Below are the code and all the weights of a small trained network. Each question names an input and a class and asks about switching units off, where a switched-off unit gives its printed mean instead of its output.

import numpy as np


def w(rows, s, z=0):
    codes = np.array(rows[::2]) - 128.0
    scale = np.full(codes.shape[1], s)
    scale[-1] = z or s
    return codes * scale


def norm(h):
    return h / np.sqrt((h * h).mean(-1, keepdims=True) + 1e-5)


def f(y):
    return np.maximum(y, 0)


def log_softmax(a):
    a = a - a.max(-1, keepdims=True)
    return a - np.log(np.exp(a).sum(-1, keepdims=True))


def net(x, mask):
    res = np.array(x, float).reshape(1, 5) / 4 @ E
    u = 0
    for l in range(4):
        y = f(norm(res) @ A[l][:, :-1].T + A[l][:, -1])
        res = res + np.where(mask[u : u + 10], y, B[l][:, -1]) @ B[l][:, :-1]
        u += 10
    return log_softmax(norm(res)[-1] @ U[:, :-1].T + U[:, -1])


A, B = {}, {}
E = w([
[108,135,26,96],'x0',
[61,244,133,146],'x1',
[170,165,122,108],'x2',
[122,123,129,132],'x3',
[135,128,118,254],'x4',
],0.0089)
A[0] = w([
[113,69,114,135,127],'0.n0',
[186,106,142,134,34],'0.n1',
[161,9,132,2,198],'0.n2',
[240,93,87,214,109],'0.n3',
[112,175,88,229,98],'0.n4',
[142,27,170,41,104],'0.n5',
[8,44,216,117,215],'0.n6',
[218,86,64,206,153],'0.n7',
[235,5,91,111,4],'0.n8',
[140,147,29,89,196],'0.n9',
],0.0077,0.0025)
B[0] = w([
[144,97,113,125,159],'0.n0',
[123,121,194,115,143],'0.n1',
[228,216,86,143,254],'0.n2',
[94,20,160,117,197],'0.n3',
[254,199,80,106,194],'0.n4',
[167,145,126,163,205],'0.n5',
[171,170,123,94,203],'0.n6',
[65,81,99,105,202],'0.n7',
[70,186,132,115,203],'0.n8',
[99,58,115,141,207],'0.n9',
],0.0085,0.0063)
A[1] = w([
[123,9,142,167,51],'1.n0',
[72,86,164,61,185],'1.n1',
[203,102,187,156,146],'1.n2',
[77,117,120,92,64],'1.n3',
[128,26,90,147,154],'1.n4',
[198,69,164,131,15],'1.n5',
[124,56,220,158,5],'1.n6',
[141,138,92,61,232],'1.n7',
[99,169,112,211,128],'1.n8',
[103,128,183,94,9],'1.n9',
],0.011,0.0025)
B[1] = w([
[79,107,120,154,209],'1.n0',
[173,156,88,207,158],'1.n1',
[100,106,163,191,215],'1.n2',
[135,153,141,125,146],'1.n3',
[122,85,145,107,226],'1.n4',
[126,159,132,199,178],'1.n5',
[80,83,123,126,171],'1.n6',
[88,104,151,183,253],'1.n7',
[254,100,123,120,183],'1.n8',
[166,120,190,89,138],'1.n9',
],0.0084,0.0057)
A[2] = w([
[136,166,169,43,44],'2.n0',
[120,140,98,70,101],'2.n1',
[17,140,13,89,109],'2.n2',
[224,32,121,29,174],'2.n3',
[149,79,88,201,79],'2.n4',
[181,155,206,117,139],'2.n5',
[110,154,254,78,104],'2.n6',
[183,188,189,33,6],'2.n7',
[233,219,123,106,88],'2.n8',
[96,131,5,127,216],'2.n9',
],0.0079,0.0019)
B[2] = w([
[107,58,175,151,152],'2.n0',
[137,172,153,123,150],'2.n1',
[146,71,194,88,211],'2.n2',
[162,151,52,195,181],'2.n3',
[142,128,122,102,197],'2.n4',
[176,64,192,132,193],'2.n5',
[74,254,120,120,165],'2.n6',
[73,172,147,215,181],'2.n7',
[57,89,150,104,253],'2.n8',
[153,155,112,54,235],'2.n9',
],0.0082,0.0061)
A[3] = w([
[183,117,128,73,78],'3.n0',
[101,148,118,152,69],'3.n1',
[188,75,171,171,76],'3.n2',
[81,140,156,79,118],'3.n3',
[70,138,189,57,126],'3.n4',
[27,118,159,189,2],'3.n5',
[133,156,115,165,150],'3.n6',
[93,2,129,216,70],'3.n7',
[94,152,42,134,205],'3.n8',
[133,128,198,195,175],'3.n9',
],0.013,0.0043)
B[3] = w([
[140,254,139,162,169],'3.n0',
[135,129,219,193,132],'3.n1',
[161,175,140,150,206],'3.n2',
[40,101,161,115,165],'3.n3',
[67,147,105,4,185],'3.n4',
[82,158,124,170,170],'3.n5',
[160,82,57,109,169],'3.n6',
[75,96,131,116,249],'3.n7',
[205,81,97,39,201],'3.n8',
[166,155,146,201,253],'3.n9',
],0.0091,0.0074)
U = w([
[228,176,166,204,142],'0',
[221,150,41,70,228],'1',
[66,82,161,198,114],'2',
[113,33,67,83,104],'3',
[41,219,205,127,5],'4',
[69,164,123,4,118],'5',
],0.021,0.0029)

Each question gives the input, the list of numbers given to net, and the class t.
The units are the neurons (one row each of A and B). Each row of codes is followed by its name. A weight is (code - 128) times the scale printed after its matrix; where a second scale follows, it is the last column's (A, B and U).
mask holds one flag per neuron, layer by layer. A switched-off neuron (its flag False) gives its mean, the last column of its row in B, instead of its output. The means were averaged over made-up inputs and are rounded, as every weight is.
A unit's drop is (log p(t) with every unit on - log p(t) with that unit switched off) / (log p(t) with every unit on - log p(t) with every unit switched off).
The circuit of an input: a set's keep is (log p(t) with only the set's units on - log p(t) with every unit switched off) / (log p(t) with every unit on - log p(t) with every unit switched off). Starting from the 12 units with the biggest drops (on a tie, the unit counted first), units are removed one at a time, each time the one whose removal leaves the highest keep (on an exact tie, the one counted first), for as long as the keep stays at least 0.8.
circuit, biggest first: the units of the circuit, biggest drop first
unit that matters most: the unit with the biggest drop
k most important neurons: the k neurons with the biggest drops, biggest first
k most important neurons of layer l: the k neurons of layer l with the biggest drops, biggest first
drop of u: that unit's drop, to one decimal
input [-3,-7,1,7,-2], class 0: unit that matters most	0.n2
input [5,0,-2,2,-8], class 1: 3 most important neurons	2.n3, 0.n8, 0.n9
input [0,-6,3,-7,-1], class 0: 3 most important neurons	0.n2, 0.n1, 0.n5
input [3,0,-8,2,6], class 3: 2 most important neurons	0.n2, 0.n3
input [8,0,1,4,4], class 3: 2 most important neurons	0.n2, 0.n9
input [7,2,7,8,-1], class 5: 2 most important neurons	2.n2, 0.n2
input [-8,-1,5,-2,6], class 2: 2 most important neurons	0.n2, 0.n3
input [-4,0,-7,1,0], class 0: 4 most important neurons of layer 0	0.n6, 0.n9, 0.n3, 0.n8
input [2,-1,-5,1,6], class 3: 4 most important neurons of layer 0	0.n3, 0.n2, 0.n7, 0.n4
input [0,-4,-5,5,-1], class 0: 2 most important neurons	0.n5, 0.n2
input [1,-6,-6,4,-3], class 1: 2 most important neurons of layer 0	0.n2, 0.n8
input [7,-1,3,7,2], class 3: 2 most important neurons	0.n9, 0.n2
input [-2,1,0,1,-5], class 4: 2 most important neurons of layer 2	2.n8, 2.n3
input [2,-4,3,-3,3], class 3: circuit, biggest first	0.n7
input [2,-8,4,-5,4], class 3: 2 most important neurons of layer 0	0.n7, 0.n8
input [-8,-1,4,2,3], class 2: drop of 1.n6	0.2
input [8,-8,8,8,4], class 3: drop of 0.n3	0.4
input [3,-4,1,6,5], class 3: drop of 0.n7	0.2
